Here is a tiny trained network, its code and every weight. The questions are about switching its units off for an input and a class, where a switched-off unit gives its printed mean instead of its output.

import numpy as np


def w(rows, s, z=0):
    codes = np.array(rows[::2]) - 128.0
    scale = np.full(codes.shape[1], s)
    scale[-1] = z or s
    return codes * scale


def norm(h):
    return h / np.sqrt((h * h).mean(-1, keepdims=True) + 1e-5)


def f(y):
    return np.maximum(y, 0)


def log_softmax(a):
    a = a - a.max(-1, keepdims=True)
    return a - np.log(np.exp(a).sum(-1, keepdims=True))


def net(x, mask):
    res = np.array(x, float).reshape(1, 5) / 4 @ E
    u = 0
    for l in range(2):
        y = f(norm(res) @ A[l][:, :-1].T + A[l][:, -1])
        res = res + np.where(mask[u : u + 15], y, B[l][:, -1]) @ B[l][:, :-1]
        u += 15
    return log_softmax(norm(res)[-1] @ U[:, :-1].T + U[:, -1])


A, B = {}, {}
E = w([
[200,108,105],'x0',
[145,139,255],'x1',
[115,200,81],'x2',
[146,107,122],'x3',
[83,138,118],'x4',
],0.0082)
A[0] = w([
[131,233,22,253],'0.n0',
[185,188,98,46],'0.n1',
[71,147,173,120],'0.n2',
[156,123,100,111],'0.n3',
[179,82,136,70],'0.n4',
[81,106,40,11],'0.n5',
[134,157,140,96],'0.n6',
[135,211,60,181],'0.n7',
[71,135,138,47],'0.n8',
[77,115,131,40],'0.n9',
[113,59,113,122],'0.n10',
[104,122,7,20],'0.n11',
[77,151,170,119],'0.n12',
[70,208,72,60],'0.n13',
[59,204,68,41],'0.n14',
],0.011,0.0045)
B[0] = w([
[88,30,248,255],'0.n0',
[27,90,253,149],'0.n1',
[71,185,163,176],'0.n2',
[71,120,159,150],'0.n3',
[121,170,49,154],'0.n4',
[155,76,55,170],'0.n5',
[134,162,114,136],'0.n6',
[76,17,236,204],'0.n7',
[115,184,130,144],'0.n8',
[120,188,136,138],'0.n9',
[78,163,67,165],'0.n10',
[159,65,51,190],'0.n11',
[76,204,177,172],'0.n12',
[251,86,176,180],'0.n13',
[233,85,141,180],'0.n14',
],0.0059,0.0078)
A[1] = w([
[153,82,105,22],'1.n0',
[160,73,78,123],'1.n1',
[145,162,74,25],'1.n2',
[129,114,110,86],'1.n3',
[116,139,108,49],'1.n4',
[154,54,53,224],'1.n5',
[186,122,170,252],'1.n6',
[149,82,95,90],'1.n7',
[123,132,130,71],'1.n8',
[86,178,85,144],'1.n9',
[134,83,77,208],'1.n10',
[255,106,135,69],'1.n11',
[76,191,77,136],'1.n12',
[115,103,125,30],'1.n13',
[120,164,85,77],'1.n14',
],0.012,0.0025)
B[1] = w([
[126,101,104,172],'1.n0',
[81,65,85,207],'1.n1',
[71,141,154,132],'1.n2',
[109,102,135,142],'1.n3',
[120,129,94,129],'1.n4',
[82,81,81,254],'1.n5',
[227,104,69,231],'1.n6',
[96,86,94,186],'1.n7',
[127,133,127,128],'1.n8',
[61,140,55,145],'1.n9',
[47,103,87,208],'1.n10',
[145,157,2,186],'1.n11',
[20,149,24,148],'1.n12',
[137,138,115,141],'1.n13',
[69,118,109,131],'1.n14',
],0.007,0.0063)
U = w([
[116,151,249,136],'0',
[45,223,127,136],'1',
[215,199,74,134],'2',
[109,18,44,166],'3',
[123,198,81,3],'4',
],0.016)

Each question gives the input, the list of numbers given to net, and the class t.
The units are the neurons (one row each of A and B). Each row of codes is followed by its name. A weight is (code - 128) times the scale printed after its matrix; where a second scale follows, it is the last column's (A, B and U).
mask holds one flag per neuron, layer by layer. A switched-off neuron (its flag False) gives its mean, the last column of its row in B, instead of its output. The means were averaged over made-up inputs and are rounded, as every weight is.
A unit's drop is (log p(t) with every unit on - log p(t) with that unit switched off) / (log p(t) with every unit on - log p(t) with every unit switched off).
unit that matters most: the unit with the biggest drop
top k neurons: the k neurons with the biggest drops, biggest first
top k neurons in layer l: the k neurons of layer l with the biggest drops, biggest first
drop of u: that unit's drop, to one decimal
input [-8,2,-1,1,-1], class 1: unit that matters most : 0.n0
input [1,3,0,-2,3], class 0: top 2 neurons : (1.n11 0.n10)
input [4,0,5,8,-3], class 0: top 2 neurons : (0.n1 0.n0)
input [-8,5,6,5,5], class 0: top 2 neurons : (0.n13 0.n14)
input [-6,-3,-2,-2,3], class 0: top 2 neurons in layer 1 : (1.n5 1.n11)
input [-1,2,-2,-7,-8], class 2: top 2 neurons : (0.n0 0.n7)
input [-6,6,6,8,0], class 1: top 2 neurons : (0.n0 0.n7)
input [5,2,0,-1,-2], class 2: top 2 neurons : (0.n11 0.n5)
input [-8,-5,-8,-6,7], class 1: drop of 1.n6 : 0.1
input [4,5,5,-1,-6], class 2: drop of 0.n0 : 0.2
input [6,4,-3,-7,-8], class 2: drop of 0.n14 : 0.0
